Here is a tiny trained network, its code and every weight. The questions are about switching its units off for an input and a target symbol, where a switched-off unit gives its printed mean instead of its output.

import numpy as np


def w(rows, s, z=0):
    codes = np.array(rows[::2]) - 128.0
    scale = np.full(codes.shape[1], s)
    scale[-1] = z or s
    return codes * scale


def norm(h):
    return h / np.sqrt((h * h).mean(-1, keepdims=True) + 1e-5)


def f(y):
    return y / 2 * (1 + np.tanh(0.7978845608 * (y + 0.044715 * y**3)))


def softmax(a):
    e = np.exp(a - a.max(-1, keepdims=True))
    return e / e.sum(-1, keepdims=True)


def log_softmax(a):
    a = a - a.max(-1, keepdims=True)
    return a - np.log(np.exp(a).sum(-1, keepdims=True))


def net(x, mask):
    ids = ['αβγδεζηθλπστφψω'.index(c) for c in x.split()]
    T = len(ids)
    res = E[ids] + P[:T]
    u = 0
    for l in range(3):
        q, k, v = (norm(res) @ M[l].T for M in (Q, K, V))
        z = softmax(np.where(np.tri(T) > 0, q @ k.T / 3**0.5, -1e9)) @ v
        res = res + np.where(mask[u], z, O[l][:, -1]) @ O[l][:, :-1]
        u += 1
        y = f(norm(res) @ A[l][:, :-1].T + A[l][:, -1])
        res = res + np.where(mask[u : u + 8], y, B[l][:, -1]) @ B[l][:, :-1]
        u += 8
    return log_softmax(norm(res)[-1] @ U[:, :-1].T + U[:, -1])


Q, K, V, O, A, B = {}, {}, {}, {}, {}, {}
E = w([
[93,55,97],'α',
[111,186,198],'β',
[127,171,193],'γ',
[249,129,67],'δ',
[114,194,159],'ε',
[87,40,83],'ζ',
[68,169,100],'η',
[53,240,115],'θ',
[23,204,58],'λ',
[198,94,66],'π',
[177,71,137],'σ',
[121,70,21],'τ',
[39,84,164],'φ',
[185,112,139],'ψ',
[185,76,138],'ω',
],0.019)
P = w([
[21,254,114],'0',
[68,169,158],'1',
[73,161,162],'2',
[80,156,165],'3',
[85,142,174],'4',
[86,130,184],'5',
[101,109,197],'6',
[105,100,209],'7',
[119,88,207],'8',
[123,82,219],'9',
[127,68,243],'10',
[126,52,246],'11',
[153,45,246],'12',
],0.005)
Q[0] = w([
[158,5,84],'0.h0',
[78,203,145],'0.h0',
[238,66,41],'0.h0',
],0.018)
K[0] = w([
[253,145,156],'0.h0',
[64,104,107],'0.h0',
[212,32,209],'0.h0',
],0.02)
V[0] = w([
[2,174,113],'0.h0',
[140,109,88],'0.h0',
[142,134,147],'0.h0',
],0.0063)
O[0] = w([
[4,254,50,6],'0.h0',
[99,111,123,134],'0.h0',
[152,114,143,141],'0.h0',
],0.0079,0.0023)
A[0] = w([
[116,81,23,104],'0.n0',
[176,65,118,229],'0.n1',
[150,153,163,151],'0.n2',
[116,88,73,15],'0.n3',
[149,250,130,26],'0.n4',
[99,94,149,114],'0.n5',
[151,179,160,251],'0.n6',
[169,151,117,227],'0.n7',
],0.024,0.0019)
B[0] = w([
[228,118,141,156],'0.n0',
[158,84,255,248],'0.n1',
[142,166,99,140],'0.n2',
[135,114,81,142],'0.n3',
[113,242,154,186],'0.n4',
[93,116,69,148],'0.n5',
[194,206,127,150],'0.n6',
[155,189,162,140],'0.n7',
],0.028,0.015)
Q[1] = w([
[4,97,107],'1.h0',
[129,63,100],'1.h0',
[112,142,134],'1.h0',
],0.021)
K[1] = w([
[251,183,90],'1.h0',
[230,71,32],'1.h0',
[127,153,144],'1.h0',
],0.014)
V[1] = w([
[26,64,55],'1.h0',
[195,102,4],'1.h0',
[120,85,161],'1.h0',
],0.017)
O[1] = w([
[4,4,210,43],'1.h0',
[178,42,223,1],'1.h0',
[128,104,70,155],'1.h0',
],0.015,0.0092)
A[1] = w([
[183,173,111,103],'1.n0',
[197,142,104,139],'1.n1',
[151,34,180,44],'1.n2',
[74,152,215,51],'1.n3',
[89,6,142,59],'1.n4',
[202,95,113,1],'1.n5',
[148,81,134,123],'1.n6',
[48,118,163,24],'1.n7',
],0.021,0.0032)
B[1] = w([
[96,32,168,206],'1.n0',
[168,32,134,195],'1.n1',
[101,1,141,249],'1.n2',
[203,157,17,173],'1.n3',
[25,102,182,190],'1.n4',
[221,54,113,182],'1.n5',
[138,97,158,172],'1.n6',
[181,170,177,136],'1.n7',
],0.023,0.011)
Q[2] = w([
[255,91,157],'2.h0',
[142,110,191],'2.h0',
[176,84,112],'2.h0',
],0.025)
K[2] = w([
[252,132,240],'2.h0',
[129,196,176],'2.h0',
[217,130,159],'2.h0',
],0.022)
V[2] = w([
[245,90,45],'2.h0',
[245,136,2],'2.h0',
[99,148,137],'2.h0',
],0.018)
O[2] = w([
[103,156,245,254],'2.h0',
[29,88,255,238],'2.h0',
[116,108,105,92],'2.h0',
],0.017,0.0062)
A[2] = w([
[121,33,117,74],'2.n0',
[45,31,142,151],'2.n1',
[139,161,22,129],'2.n2',
[144,180,167,99],'2.n3',
[215,83,114,2],'2.n4',
[245,152,83,182],'2.n5',
[217,89,209,121],'2.n6',
[156,2,21,94],'2.n7',
],0.022,0.0052)
B[2] = w([
[126,64,68,186],'2.n0',
[123,27,131,210],'2.n1',
[100,23,133,157],'2.n2',
[158,116,89,151],'2.n3',
[158,193,186,157],'2.n4',
[156,140,196,160],'2.n5',
[40,148,61,251],'2.n6',
[208,255,76,158],'2.n7',
],0.041,0.018)
U = w([
[191,111,80,194],'α',
[170,163,131,238],'β',
[177,162,137,196],'γ',
[138,150,233,1],'δ',
[158,168,118,223],'ε',
[203,111,91,98],'ζ',
[82,159,18,8],'η',
[108,182,52,135],'θ',
[84,152,25,33],'λ',
[183,118,230,99],'π',
[104,140,103,55],'σ',
[244,113,161,74],'τ',
[191,142,3,61],'φ',
[64,167,167,54],'ψ',
[85,147,123,215],'ω',
],0.02,0.0057)

Each question gives the input, a string of symbols that net reads in full, and the target symbol t.
The units are the heads (3 rows each of Q, K, V and O) and the neurons (one row each of A and B). Each row of codes is followed by its name. A weight is (code - 128) times the scale printed after its matrix; where a second scale follows, it is the last column's (O, A, B and U).
mask holds one flag per unit, layer by layer, with each layer's heads first. A switched-off unit (its flag False) gives its mean, the last column of its rows in O or B, instead of its output. The means were averaged over made-up inputs and are rounded, as every weight is.
A unit's drop is (log p(t) with every unit on - log p(t) with that unit switched off) / (log p(t) with every unit on - log p(t) with every unit switched off).
The circuit of an input: a set's keep is (log p(t) with only the set's units on - log p(t) with every unit switched off) / (log p(t) with every unit on - log p(t) with every unit switched off). Starting from the 12 units with the biggest drops (on a tie, the unit counted first), units are removed one at a time, each time the one whose removal leaves the highest keep (on an exact tie, the one counted first), for as long as the keep stays at least 0.8.
units of the circuit, in order: the units of the circuit, biggest drop first
unit that matters most: the unit with the biggest drop
top k neurons: the k neurons with the biggest drops, biggest first
k most important neurons of layer l: the k neurons of layer l with the biggest drops, biggest first
input ψ ε σ λ, target λ: units of the circuit, in order => 0.n1
input σ σ π, target π: units of the circuit, in order => 1.h0; 2.h0
input φ ω λ θ ε β ω ζ ω ω ω δ, target φ: 3 most important neurons of layer 2 => 2.n7; 2.n6; 2.n4
input α α φ ω θ α ψ γ λ, target α: 3 most important neurons of layer 1 => 1.n4; 1.n5; 1.n2
input ε γ η τ τ, target π: top 3 neurons => 0.n0; 1.n2; 2.n4
input φ γ ω ψ η α ω, target φ: top 3 neurons => 0.n4; 2.n7; 1.n2
input ω α γ ω ψ ω ζ δ γ ε λ, target λ: top 3 neurons => 0.n1; 1.n5; 0.n4
input ζ ψ ε η, target η: top 2 neurons => 0.n0; 0.n1
input α γ τ δ, target δ: top 2 neurons => 0.n0; 2.n6
input γ ω λ ψ ω ψ θ, target θ: 2 most important neurons of layer 0 => 0.n1; 0.n4
input τ ψ φ ψ φ φ β, target τ: top 4 neurons => 2.n6; 2.n5; 0.n6; 0.n1
input φ ψ θ, target φ: 2 most important neurons of layer 1 => 1.n4; 1.n7
input φ π ω δ ζ, target φ: top 3 neurons => 2.n7; 0.n4; 0.n1
input φ σ ω τ ω ω β ω λ, target φ: unit that matters most => 2.h0
input φ α δ δ, target φ: top 2 neurons => 0.n4; 0.n1
input δ ω ε γ η, target η: top 2 neurons => 0.n1; 1.n2
input α π ω γ δ, target δ: top 2 neurons => 0.n0; 0.n1
input φ λ ω π ω η ε τ η ω ω τ π, target φ: top 2 neurons => 0.n4; 0.n1
input θ ω η ψ, target ψ: 4 most important neurons of layer 0 => 0.n1; 0.n4; 0.n0; 0.n7
input φ δ ψ β, target φ: unit that matters most => 2.h0
input ω θ ψ ψ, target ψ: 4 most important neurons of layer 0 => 0.n1; 0.n0; 0.n4; 0.n7
input φ τ η δ ω α, target φ: 2 most important neurons of layer 0 => 0.n0; 0.n1
